[ 34   1  -7  12   5   9   7 -25  16   3 -40 -30  21  -3   1 -10  33   5
  18   5  45 -16  -2   7 -10  25 -15   5  26  26  -3   2  -1  21 -48 -16
 -10] | <153>
[ 41  10 -15 -27  -3  -7   7 -29  10 -49   5 -24  -4  18  -9 -23 -21 -19
  31  51  18 -29  14  -7  -2  22 -17  23 -17  19 -12  29  -9  41   7  40
  21] | <100>
[  2  -5 -10 -15   5  22   9  -1 -17 -34   6 -12 -15  27   6 -11  -5  -1
  30  12   4  -1  17 -22  32  42 -29   9  -4  -5   5  20   1  -7  12  -1
  15] | <24>
[  6   7   1   3   4  18  32   8  -1  -2 -14 -12 -22 -21 -12  -2  23  -5
  -3 -20 -10  -6  11 -17   6   6 -11 -21  10  -4  -9   8  -3 -31 -13 -10
  -1] | <194>
[  5 -14  16 -11  -7  20   4  35 -20  30  36  23  16  33   5 -17  29   5
  -5 -13  23 -14  15 -20   1  40 -15 -44  54   8  17  12 -16 -22 -61 -32
 -23] | <208>
[  3  15  17  -9 -17 -16 -10 -17  28  -8 -10  -9   2   1 -13  -3 -12  -4
   8  13   0  -7  -4  12  -2 -19   3   8  -2   5   4  18 -12   8   8   0
   5] | <100>
[ 39   6  59   5 -25 -15  12  14  42  10  -8  59   0  26 -13 -55 -38 -18
 -34  -5  -9  -8  44  21 -32  16 -12 -15   8   0   3  43 -20 -15 -30   3
   2] | <77>
[-52 114 -20  35  -7 -40   9 -53   0  45   5  23   4 -33 -28  -9  38  -3
 -53  20  30   1 -13  26   6 -28  -9 113 -17 -59  -1 102 -23   8  -7  -4
  11] | <41>
[ -8  30  10  10  -6  -3   5 -10   4  19   0 -13   5   4 -10  24 -15   0
   8   7 -17   6 -11   2  -3 -12  24  13   0   5  -4 -12   0  11  -3   2
  -1] | <100>
[-13 -36 -37 -35  43   7 -54   5 -10 -36  23  14   0 -29 -47   0  21  -7
   5   6   2   5 -23  12  29  -6 -22  24  50 -19  21  14 -28 -31 -20 -12
  16] | <24>
[ 19   0  16  -8  10 -34 -15  -4  14 -28   2 -38 -20   6 -16   7  -7  16
  14  -9  -3   0 -26  11   8 -35 -10  -5  11  -3   3   1 -23  14   8  22
  14] | <73>
[ 23 -20 -16 -12  14   3   1 -11 -16 -16   5  32 -14 -20   8 -31  39   9
   2 -12   8  -3  -6 -38   7  35  -7 -19   1  -1  13   7   6 -44   2  -3
  17] | <153>
[  5  68 -19  49  -6 -35  51 -87   5  57   2  60  27  18   4 -37  -4  14
  31  59 -20 -13 -17 -15 -13  -6  26  82 -29   8  14  33 -12  21 -76  -2
  -2] | <194>
[  8  20  14  13 -12 -28  38 -32   8  20 -14  15  -6  11 -21  -2   2 -24
  27  22   3 -26  10  -7 -40   0   8  -5   8  16   6  14 -11  -2 -28 -12
  -7] | <24>
[-24  34  47  18  -2 -43  10  48  24  -6  19 -50 -45 -15 -31  17 -55  27
 -25 -67 -34  17  -2  76 -10 -50 -28   8 -21 -31 -42  -9 -38  27  17  -1
 -15] | <93>
[  8  14  13  -6  -9 -27  -5 -17  13 -10 -23 -14  -1   7  -8 -38  -8  -6
   6   9   4 -23  -5  12  -7  12 -26  16  -2  10  17  45 -11   3   5 -22
  12] | <194>
[  3 -15   2  -3   9  12 -15  -4  -4  -8  -6   1  10   5  18  -1  -3  -3
 -14   4   7  11  -1  -7  25  -3  -8  12 -15 -15   8  12  24 -11  19  20
  13] | <77>
[ -4  14  30  -5  -5 -25  -8 -12  37  -9 -37   7  -2 -15 -33 -26  17  -4
   4  16  12 -12 -19  -1 -14  -5 -12  15  15   7   3  43 -13  -8 -30 -14
  -6] | <70>
[ 11  15   5   5   7 -18   5 -16 -16  14   9  -8   1  18   1   7 -31   9
   1   1 -10   1   9  27  -6 -27   9  10 -16  -5   8  30 -16  21  29  25
  13] | <73>
[ 27  -2  27   1 -14 -61  13 -39  43  -8 -32   7  13  -1  -4 -24 -14   4
  27  -7 -15  -2 -11  34 -18 -56 -20  -8 -10  19   4  23 -39  13 -30  -8
  31] | <208>
[-39  58  10  16  11  -2 -10 -30 -16  54   8 -11  -6 -11 -43   3  24  -1
 -12  15   9 -23   8  -1 -16   9   7  20  40  -2  16  37 -13  -4 -67 -30
 -27] | <41>
[-15  36  39 -21 -18  11  20 -19  44 -13 -34  -8  13  -2 -43  32   7  -2
  18  40  -1  -1 -16 -21   7 -37  17  20  24   4   2  50 -22  -3 -28   8
  -4] | <153>
[ -3  -5  -2 -18  56  -7 -64 -12  -8 -32 -17 -66  19   3 -20  31   4  24
  21   0  15   3 -38  23  13  11 -40  28  26  21  16   5 -15  36  13   8
  31] | <180>
[ 30 -14 -13  10   4   2  13   4 -14  -5  -6 -24 -11   7  39 -42 -11  27
  -6 -22  -2   9   4 -10  35   2 -36 -13 -17  -2   8 -11  11 -32   5   7
  14] | <73>
[-15  17  -4  -6  23  -7 -26   0   5   6  10 -19   1 -16 -33   3  20  16
 -16  15   8  -1 -21  13  11 -11 -16  19  21  -9  13  21 -19   1  -7   1
  -6] | <224>
[ -2  23  -5   1   3  17  33  -3 -12   8  -9 -30  -6 -18 -18  16  16 -11
  -3  -4  12  -3  11  -3   0   4   1  -6   6  -8 -14  13  -2  -1 -14  -7
 -13] | <153>
[ 12 -30  -1  -9  15  -9  -9  17 -11  -9  15  11 -12   4   8  -8  -6  -5
 -12  -7  -1   8  23   6   4  26  12 -10 -10  14 -10  -4   9  -1  18   9
   8] | <41>
[-14  57  19   1  32 -16 -24 -42  10 -15 -19 -28  11  -2 -32  36  42  28
  -9  -2   3  -1 -33 -23  12  -9  11  64   0   2   9  42  -8   6 -10  25
  28] | <93>
[ 10  53  37  -5  -2 -15  35 -43  48 -14 -56 -12   3   3 -59  -6 -26 -23
  29  24 -19  -3  -2  16 -28 -37 -33  22  19   3  -3  43 -26 -11 -42   3
   4] | <93>
[ -1   4   3 -10  41  -5 -39  -1 -21 -24  23 -14   2  -3 -11   1   3  17
 -16  -5  22   6 -20   1  15  -9 -13  26  27  -2  21  21 -17  -6  10  14
   0] | <208>
[ -8  16  19  -5  -1  30  38  20   4 -16 -42 -35   8   7  -3  25  14 -18
  10   3   4  -7   3 -16   6  10 -19   8  -2  -8 -18  35  27  -1  19   8
 -16] | <187>
[ 14 -12  31   9 -28 -46   4   9  36  25  -2  22 -14  -2 -17 -38 -11   2
  15  -6  10 -23   2  27 -28 -13  12  -7  -7  15 -12  22 -15  18 -59   0
 -11] | <73>
[ -7   9  11   9  -9 -36  37 -13   1  21  -5  36  -5   9 -26  -9 -24 -35
   5  19  -4 -11   5  25 -46 -22 -16  18  11 -10 -15  34  -5  -3 -44  -4
 -18] | <208>
[ -8  21 -32  21  25  18  10 -20 -16 -17 -31   1 -16 -24   9   5  40   0
  -6  -3  26  13 -10 -39   1  22  18  28 -18   2   1 -10  16 -21  -2   5
   0] | <73>
[-15   0  12 -17  10  -1  11   7  11  -2   0 -33  -1  -9 -34  24   4 -24
   7   9 -20 -10   3  -5   0 -13   6  -9  21   8  -7  -3  -6   2 -33 -14
 -18] | <41>
[-23  15   7   9   6   9  18  19   2  13  -6  -6   2   8   9  12 -25  -5
 -20  11 -20  32  -2   3  12   5  19   8  -9   3 -14 -14   8  11  12  14
  -4] | <180>
[ 20 -15  -9  -8  -7  17   7  -3   8 -10 -15 -77 -17  -3  -3  17  -8  -4
  39  -5 -19   1  -1 -10   8  -3  10 -43  13  12  -3 -55   4   6   8 -33
 -11] | <41>
[  2  16  18  -3  -3   7  14 -34  12  -7 -29 -10  15   3 -51  39   3 -21
  43  50 -12 -22  -6 -14 -24 -78  -3  -5  14  -4  -5  32  -7  41 -43  31
  -8] | <73>
[-28  16  19 -13   3 -39   5 -23 -33  19 -29 -14   9  -4 -29  10  35 -18
  20  20  17 -33  -9   5   7   5  -1  27  38  26  27  84 -15 -13   5 -39
  32] | <153>
[-21   0   5  -1  12 -14  -7  -1  10  24 -15  10  -3 -24 -38  -2  19 -17
   4  12  13 -15 -19  22 -30  -3 -16   1  33  -4  -7  16 -10   5 -43 -15
 -22] | <180>
[ 27  14 -31  17   5  30  45 -23 -11  -2 -23  22  -2 -26  17  -7  40  20
   1 -23 -22 -10   6 -35  -9   5 -32  -8  -5 -16   2   3 -10 -50  13 -22
  16] | <70>
[  4  -4   4  10 -33 -21  17  -1 -31  32 -15  60  -3  15  -1 -21  -4 -45
   7  12  17 -15  27  24 -41  11   0 -22  26   2  -1  25  -5 -13  -3 -26
  11] | <100>
[-25   8  -3  -1  34  20 -40  15   2  27  34 -33  -2 -29 -29  16  34  23
 -30   0  31  -3 -25 -10  15   6   8  12  25 -14   2  -7   2   5 -37  11
 -42] | <180>
[  4  17  56 -11 -30 -54  11 -33  47 -25 -51 -13   1  -7 -15  11  -6 -22
  17 -12 -15 -15 -23  22 -38 -46   7 -30  17  34 -15 -26 -40  27 -26 -18
   2] | <208>
[  2  -8  -8  -7   4  10 -19 -20   5 -28   0 -46   7   7  -4  48   3  -9
  12  17  -8   0 -12 -29   9 -13  33  18 -12   5  -8 -18  33  28  32  24
   3] | <70>
[ -2 -22 -17 -12  25   7 -25  -2   8 -24  -1 -12  -2  -1 -11 -13  -3  -2
   5  23  19  -3  -4  11  -4  13 -28  22 -15  -4  -8   5  13  16 -11  20
 -12] | <93>
[-37  57 -15  11  24  11  31 -25  16  -9 -25 -49   0  16 -32  51   4  -3
  10  45  -1  20 -11 -15   2  -4  33  58  15  11 -18  20  -1  34 -52  18
 -12] | <180>
[-29   4   9  28  14 -49 -39 -24   7  25   2  45  14 -25 -37  -8  -9   4
  -7  -1  12  16   0  45 -40 -50   0   7   9  13  17   9 -21   8 -66 -21
   3] | <153>
[ 33  -3  17   7 -18  -8 -14  -6  15   5  11   3   9  11   1 -39 -26  19
 -13   5 -10 -11  11  10  11 -13 -31   3 -26 -10   3  16   0  13   5   4
   3] | <194>
[ 22 -16  32 -12   6 -10   9  55  -7 -22  23  23  -6  -1   3 -35  16  10
 -42 -30  29  -1  14 -16   5  14 -14 -21 -16 -10   4  44   2 -24  39   5
 -12] | <153>
[-18   0  -6  -9  14 -12 -18  22   9 -26  28 -11 -13  -5 -26 -12  -4  11
  -9   3  16  -9  -4  20  -1  -3 -28  26   5  -4  -8   5 -14   4 -14 -10
 -26] | <93>
[-22 -32   7 -11   3 -23 -59  18  18 -13  40 -19  -6 -15   5  25 -36  26
 -11 -24  -5  19  -6  50   5 -67   9 -26  12   4   2 -25 -31  21  10  29
  12] | <70>
[-18  -7   6 -19  13  -5 -26  10 -17 -11  27  24  16  12 -25  20  17  -6
  -4  10  -2  -5   3  -7  -1  15   7   6  -5  -5   4  20  -3   9   0  -8
  -4] | <187>
[-33  51  23  15   1  21  67  16  11  35 -26 -27  13  14 -23  28 -19 -12
  -8  25 -41  14  12  14   4 -36   5   3   4  -5 -10  32 -19  23 -34  -3
 -26] | <73>
[-11  46  -6  10  -2 -32   8 -31   1  15  -4  -9  -4 -22 -38 -11   5  -5
  19  19  12 -16 -22  17 -22 -45 -11  22  14 -16  14  39 -31  10 -25  -6
  -4] | <224>
[-11  20 -15   5   1 -20  -9 -29  -3  -7 -15   1  13  -1 -28   4  -9  -9
  25   4  -2  -2  -2   8 -30   0 -15  34   0  12   5  27 -21  13 -62 -23
  33] | <208>
[-11   8   5   3  -4  -7  15 -11  -1  12 -40  16  19  10  -1   6   8 -18
  13   6   4  -6 -17   4 -29   2  10  15  13  -4   0  18   4  -6 -42 -11
 -13] | <187>
[-21  42   9  23  17   2  45  -9  -5  38   0   2 -17 -10 -12  -3 -13   9
  -7   2 -23   0  13   5   0 -13   6  22   5  -9   7  48  -8 -29 -28   6
  -4] | <77>
[ -2   2 -14 -13  -7  10  18  -5  11 -10 -10  -4  10  -1  -7  -2   8  -7
  14  22   1  -2   4 -10  11  -2   2   6  -2   9   2  10  -7  -6 -15  -7
  -2] | <224>
[-17 -32 -18 -26  14 -26 -65 -26  -1  12 -12  15  12 -36 -40  15  44 -16
  15  18  25  -2 -49  21  -9 -29  25 -10  52  -3   3  -4  -3  -4 -58   2
   2] | <187>
[-22   5   9   4  -2   5 -24  20   5  22  32   0  11   5   1   7 -32  17
 -25   1 -21  15  -2   5  10  -6  53  17  -9   7   0 -11  25   3   1  13
 -28] | <187>
[  9  15  12   4  -8 -14  -3 -34   2  -9 -23  27  21  26 -12 -26  -7 -19
  12  49   2 -10  15  -4 -22  12 -18  15 -19  11   9  44  -4  34   0  -8
  14] | <70>
[-34  18  -2  -5   1  -9  -5   0   0  31   3 -14   9 -29 -28  16  51 -14
 -22   7  21 -18 -34  -3   5 -19  17   9  28 -12   3  19   5  -8 -18 -22
 -33] | <194>
[  0  -4  21   6  -6  -8 -58  13  -2  30  54 -18   5   0  -3   3 -29  33
 -14 -11  -9  15 -13 -10  19 -11  36  -2 -26  -7  11 -21   7  23   3  22
   5] | <70>
[ -6  19   8   4   5 -10   2 -10   2  -1 -16 -10   0   7  -6   5 -11   2
   6   6 -16  16  -7   6   8  -9  12   9  16   2   8  12 -14  -7 -20   5
  16] | <187>
[ 10  -3  22   1  -1 -27 -12  -1  15 -24   7 -15  -8   1  -9 -26 -34  10
   5  11  -5  -8  11  15  12 -20 -11  12 -12  15   0  10  -7   9   2   9
  -3] | <187>
[ -5   3 -12   5  -5   5   9  14 -25  27  21  10   4 -18  24 -10  21  14
 -20 -31   3   8   4 -14  13  22  29 -15 -14   3  15   3   4 -25  26 -24
   9] | <153>
[ -5  -8  -7  -4  30  16  -7  30 -25   6  10 -28   1   2  18  11  18  17
 -28 -13  11  22  -7 -19  29  39   8  -5 -18   0  -3 -11  16   1  34  11
   2] | <180>
[ 19 -29   0  -5  16  -4  15  15  15  -4 -12  27 -11 -18  12 -33  16  10
  -9  -6  -5  20   2  -8  26  25   3  -8 -21   2  -6   6   3 -43  -3  10
   8] | <187>
[ 28  -7   5   3   9 -37 -22 -37   4  -4  -6  17  12   7 -15 -13   0  10
  17  25  12 -24 -10  24 -26 -13 -25  18  12  14   2  23 -17  28  -5   9
   9] | <70>
[-21   4 -11 -16   2   9  20 -10 -15   4   5  -6  12  20  -7  10 -12 -25
  20  31  -6   2   2 -14  -3  20  19  10  -9  -2   8  18   4  15 -25 -12
  -9] | <153>
[-30 -10 -29  18  37  10 -22 -10 -20  -8  58  10 -12   6 -17   9 -31 -19
 -11  31 -27   7  24  -1  -5 -21  19  18  -1  -8   7 -14  30  25 -11  33
 -25] | <24>
[ -2  -5  -7  -1  35 -39 -42 -60 -11  31  11 -18  -2 -25 -57   0  14  -9
  36  33   3 -39  -2  23 -26 -41  -1   3  49  15  38  35 -37  11 -68 -12
  10] | <41>
[ -8  14  18   6 -29 -22  13  -9  13  15 -23  13   5  12   5 -23  -3 -14
  -1  14   2 -19   1   8  -9  20   4  19 -11  16  -9  26   6  14 -16 -16
  -1] | <194>
[ -6  -2   3  -9   5 -15 -16  -2  11   1   0 -14  12  -2 -12  -1  18   7
   3  -3  12 -14 -28   6  -1 -10 -14  13  -3 -15   6  24  -8  13 -23  -8
  -9] | <194>
[-38  -9 -21   2   3 -18 -13  20 -12  33  27  25  -8 -13   1  -8  34   9
 -30 -23  18  -4   3  19  -6  30  -6  11   6 -15  -2   3  -5 -28 -34 -52
 -25] | <41>
[-22  -9 -19 -16   0  23 -16  -8   1 -15 -24   6   7 -52 -10  -2  49 -12
  13 -10   7   6 -14 -33  14  -2 -19 -19 -16 -13  15   5  -6 -36   5 -36
  23] | <70>
[-24   9   9   4 -16 -58 -12 -14  22  23   2   8   0  -2 -26 -42   3  -4
 -13  19  16 -23  -1  42  -7  -5 -24  37  -5   7  -5  33  -1   1 -38 -37
 -18] | <93>
[-11  30  -7  -3  20  -2 -24 -20   5   9  11 -48  14  -5 -36  26   2  -1
   1  30  -5   2 -24  20  10 -28   3  17  27 -20   5   9 -28  43 -44  18
  -5] | <187>
[-14  10   2  -4  10 -30 -13   9   2   5   9   0  -3 -20 -29 -20  21   2
 -13  -5  17   1  -7  15   8  -9  -5   2  19   8  12  21 -20 -17 -20 -19
  -1] | <224>
[ 20   8  16   4  11 -16   3  -9   2  10  -9  -2  10 -17 -17 -15  17   1
   2 -10 -13   8   6   0  12 -13   4 -17  -5   9  15   8 -19  -7  12 -30
  15] | <41>
[-25  28 -24 -19  27  18 -23 -21  -1 -25 -12  -9  12  -8 -21  30  31 -11
  -3  28  15   9 -44 -20   9 -16   4  43  20 -24  25  34   6 -10  43  13
  -3] | <73>
[ 11  28   6  -4  -1  -3 -14  -8  27 -27   3  -9   2  11  -2 -20 -32  20
 -14  20  -1   3   6  17   5  -3  -3  37 -29   1   0  30 -13  26  29  18
   2] | <100>
[ -8  -3   0 -16  15  -3 -29  13  12 -21   8 -22  -3 -12 -16   4  18   9
 -10   4  19  -6 -32  -1   9  -4 -14  19  -6 -23   4  22 -10  14   7   8
 -10] | <194>
[ -4 -30 -43 -33  33 -47 -89 -50   2 -65  16  61  28  44  12  -9 -13  23
  20  30  25   2 -22  25 -35  33 -19  77 -26  15   9  55  -4  49 -25  55
  62] | <70>
[ -5  11   6   5  25  -3 -13   3   4 -20 -16 -29   6   0   9  22  -4   9
  -6   2 -17  24 -22   2  14  17  21  17 -18  20 -12 -26  18  27  38  22
   8] | <187>
